Below is a small trained network, with its code and all its weights. Each question gives an input and a class and asks what happens when units are switched off, that is, made to give their printed mean instead of their output.

import numpy as np


def w(rows, s, z=0):
    codes = np.array(rows[::2]) - 128.0
    scale = np.full(codes.shape[1], s)
    scale[-1] = z or s
    return codes * scale


def norm(h):
    return h / np.sqrt((h * h).mean(-1, keepdims=True) + 1e-5)


def f(y):
    return np.maximum(y, 0)


def log_softmax(a):
    a = a - a.max(-1, keepdims=True)
    return a - np.log(np.exp(a).sum(-1, keepdims=True))


def net(x, mask):
    res = np.array(x, float).reshape(1, 3) / 4 @ E
    u = 0
    for l in range(2):
        y = f(norm(res) @ A[l][:, :-1].T + A[l][:, -1])
        res = res + np.where(mask[u : u + 4], y, B[l][:, -1]) @ B[l][:, :-1]
        u += 4
    return log_softmax(norm(res)[-1] @ U[:, :-1].T + U[:, -1])


A, B = {}, {}
E = w([
[2,51,43,150,172,85,96,199,31],'x0',
[136,101,135,104,220,119,123,65,102],'x1',
[130,217,29,184,167,143,103,124,83],'x2',
],0.004)
A[0] = w([
[30,32,56,88,174,59,98,226,144,11],'0.n1',
[57,4,239,37,56,114,126,109,158,44],'0.n2',
[116,164,192,118,140,226,192,129,146,105],'0.n3',
[82,70,212,198,124,152,141,81,141,32],'0.n4',
],0.0041,0.0013)
B[0] = w([
[182,83,100,151,92,138,149,69,208,240],'0.n1',
[153,230,227,230,191,160,166,100,79,254],'0.n2',
[145,74,253,100,199,89,91,118,118,186],'0.n3',
[50,172,118,100,77,217,133,77,55,160],'0.n4',
],0.0058,0.0046)
A[1] = w([
[182,28,114,124,86,76,111,70,252,165],'1.n1',
[133,163,211,6,151,101,97,119,205,193],'1.n2',
[154,203,104,215,172,179,121,93,69,249],'1.n3',
[77,204,227,215,193,83,142,141,69,155],'1.n4',
],0.0041,0.0013)
B[1] = w([
[194,124,212,112,93,95,51,26,178,182],'1.n1',
[112,58,49,115,138,146,1,114,199,208],'1.n2',
[82,154,200,113,112,135,216,195,116,253],'1.n3',
[89,210,21,104,137,64,76,203,86,234],'1.n4',
],0.0058,0.0052)
U = w([
[13,254,106,198,168,106,215,116,38,1],'0',
[111,21,54,153,126,76,97,52,169,255],'1',
],0.0046,0.00066)

Each question gives the input, the list of numbers given to net, and the class t.
The units are the neurons (one row each of A and B). Each row of codes is followed by its name. A weight is (code - 128) times the scale printed after its matrix; where a second scale follows, it is the last column's (A, B and U).
mask holds one flag per neuron, layer by layer. A switched-off neuron (its flag False) gives its mean, the last column of its row in B, instead of its output. The means were averaged over made-up inputs and are rounded, as every weight is.
A unit's drop is (log p(t) with every unit on - log p(t) with that unit switched off) / (log p(t) with every unit on - log p(t) with every unit switched off).
The circuit of an input: a set's keep is (log p(t) with only the set's units on - log p(t) with every unit switched off) / (log p(t) with every unit on - log p(t) with every unit switched off). Starting from all 8 units, units are removed one at a time, each time the one whose removal leaves the highest keep (on an exact tie, the one counted first), for as long as the keep stays at least 0.8.
units of the circuit, in order: the units of the circuit, biggest drop first
most important unit: the unit with the biggest drop
k most important neurons: the k neurons with the biggest drops, biggest first
top k neurons in layer l: the k neurons of layer l with the biggest drops, biggest first
drop when u is switched off: that unit's drop, to one decimal
input [-7,-7,2], class 1: units of the circuit, in order	[0.n2; 1.n2; 0.n3]
input [4,3,-7], class 0: most important unit	0.n2
input [6,-8,-3], class 1: 2 most important neurons	[0.n1; 1.n3]
input [6,-6,1], class 1: units of the circuit, in order	[0.n1; 0.n2]
input [8,-4,3], class 1: units of the circuit, in order	[0.n2; 0.n1]
input [-5,-1,3], class 1: 2 most important neurons	[0.n2; 1.n2]
input [-7,-2,4], class 1: 3 most important neurons	[0.n2; 1.n2; 0.n3]
input [-6,-1,2], class 1: units of the circuit, in order	[0.n2; 1.n2]
input [-3,5,-4], class 0: top 3 neurons in layer 0	[0.n2; 0.n1; 0.n4]
input [6,5,3], class 1: units of the circuit, in order	[0.n2; 0.n1]
input [8,-2,1], class 1: 2 most important neurons	[0.n1; 0.n2]
input [-4,2,-7], class 0: top 2 neurons in layer 1	[1.n4; 1.n1]
input [-2,2,1], class 1: 2 most important neurons	[0.n2; 1.n2]
input [6,5,-8], class 0: drop when 0.n2 is switched off	2.4
input [1,7,-5], class 0: drop when 0.n2 is switched off	0.7
input [7,5,1], class 1: drop when 0.n2 is switched off	0.5
